Below is a small trained network, with its code and all its weights. Each question gives an input and a class and asks what happens when units are switched off, that is, made to give their printed mean instead of their output.

import numpy as np


def w(rows, s, z=0):
    codes = np.array(rows[::2]) - 128.0
    scale = np.full(codes.shape[1], s)
    scale[-1] = z or s
    return codes * scale


def norm(h):
    return h / np.sqrt((h * h).mean(-1, keepdims=True) + 1e-5)


def f(y):
    return y / 2 * (1 + np.tanh(0.7978845608 * (y + 0.044715 * y**3)))


def log_softmax(a):
    a = a - a.max(-1, keepdims=True)
    return a - np.log(np.exp(a).sum(-1, keepdims=True))


def net(x, mask):
    res = np.array(x, float).reshape(1, 2) / 4 @ E
    u = 0
    for l in range(3):
        y = f(norm(res) @ A[l][:, :-1].T + A[l][:, -1])
        res = res + np.where(mask[u : u + 3], y, B[l][:, -1]) @ B[l][:, :-1]
        u += 3
    return log_softmax(norm(res)[-1] @ U[:, :-1].T + U[:, -1])


A, B = {}, {}
E = w([
[130,76,17,129,92,97,53,137,85,77,111],'x0',
[162,88,125,119,9,119,196,57,67,164,150],'x1',
],0.013)
A[0] = w([
[111,111,65,180,121,102,109,129,112,138,117,107],'0.n0',
[139,164,140,147,148,130,79,154,247,122,78,203],'0.n1',
[147,153,132,112,72,146,178,76,91,166,166,250],'0.n2',
],0.011,0.0014)
B[0] = w([
[59,150,168,214,92,94,106,255,136,147,126,185],'0.n0',
[37,16,63,124,196,148,61,176,40,169,74,216],'0.n1',
[32,46,117,132,143,156,74,144,83,126,191,245],'0.n2',
],0.0081,0.012)
A[1] = w([
[95,125,201,92,171,162,211,104,213,254,156,224],'1.n0',
[106,142,211,186,108,171,40,174,177,163,217,25],'1.n1',
[108,77,144,220,106,95,94,222,143,173,86,253],'1.n2',
],0.0071,0.0014)
B[1] = w([
[128,61,187,119,187,19,171,220,157,143,2,193],'1.n0',
[184,128,109,174,100,212,91,75,177,79,23,174],'1.n1',
[118,100,234,161,117,143,142,118,137,170,78,246],'1.n2',
],0.0093,0.011)
A[2] = w([
[131,135,33,177,62,53,114,243,150,174,127,4],'2.n0',
[13,92,39,85,196,44,132,66,122,103,159,92],'2.n1',
[90,206,177,145,63,75,1,77,126,54,113,68],'2.n2',
],0.0062,0.002)
B[2] = w([
[195,117,198,126,241,5,201,19,158,93,86,253],'2.n0',
[161,155,127,173,104,235,34,230,152,160,245,231],'2.n1',
[180,171,106,82,152,102,227,19,222,2,185,182],'2.n2',
],0.0098,0.002)
U = w([
[136,56,115,133,142,153,98,191,60,236,164,254],'0',
[160,70,228,171,164,47,174,159,215,120,71,241],'1',
[110,96,198,209,109,220,72,86,211,194,104,58],'2',
[180,188,118,65,133,106,118,35,174,135,168,2],'3',
[193,190,116,83,101,181,102,30,234,118,144,2],'4',
[205,229,25,48,87,196,222,142,171,120,134,2],'5',
[254,106,62,116,154,170,153,139,148,153,199,2],'6',
],0.0073,0.0024)

Each question gives the input, the list of numbers given to net, and the class t.
The units are the neurons (one row each of A and B). Each row of codes is followed by its name. A weight is (code - 128) times the scale printed after its matrix; where a second scale follows, it is the last column's (A, B and U).
mask holds one flag per neuron, layer by layer. A switched-off neuron (its flag False) gives its mean, the last column of its row in B, instead of its output. The means were averaged over made-up inputs and are rounded, as every weight is.
A unit's drop is (log p(t) with every unit on - log p(t) with that unit switched off) / (log p(t) with every unit on - log p(t) with every unit switched off).
The circuit of an input: a set's keep is (log p(t) with only the set's units on - log p(t) with every unit switched off) / (log p(t) with every unit on - log p(t) with every unit switched off). Starting from all 9 units, units are removed one at a time, each time the one whose removal leaves the highest keep (on an exact tie, the one counted first), for as long as the keep stays at least 0.8.
circuit, biggest first: the units of the circuit, biggest drop first
most important unit: the unit with the biggest drop
top k neurons: the k neurons with the biggest drops, biggest first
top k neurons in layer l: the k neurons of layer l with the biggest drops, biggest first
drop of u: that unit's drop, to one decimal
input [1,2], class 2: most important unit -> 0.n1
input [6,-3], class 1: circuit, biggest first -> 0.n2; 2.n0
input [8,7], class 1: top 2 neurons in layer 0 -> 0.n0; 0.n1
input [3,2], class 2: top 3 neurons -> 1.n2; 1.n0; 0.n0
input [7,-3], class 1: top 2 neurons -> 0.n2; 2.n0
input [4,1], class 1: circuit, biggest first -> 0.n2; 0.n1
input [-7,-8], class 0: top 4 neurons -> 0.n1; 2.n0; 0.n0; 2.n2
input [-4,-6], class 0: top 2 neurons -> 0.n1; 0.n0
input [2,2], class 2: top 2 neurons -> 0.n1; 1.n0
input [4,0], class 1: top 2 neurons -> 0.n2; 2.n2
input [-5,-8], class 0: top 3 neurons -> 0.n1; 0.n0; 2.n0
input [8,-4], class 1: top 2 neurons in layer 0 -> 0.n2; 0.n0
input [8,-2], class 1: drop of 2.n0 -> 0.1
input [8,1], class 1: most important unit -> 0.n0
input [-3,-5], class 0: drop of 0.n0 -> 0.1
input [-5,-7], class 0: drop of 0.n1 -> 1.6
input [1,-8], class 0: drop of 0.n1 -> 1.1
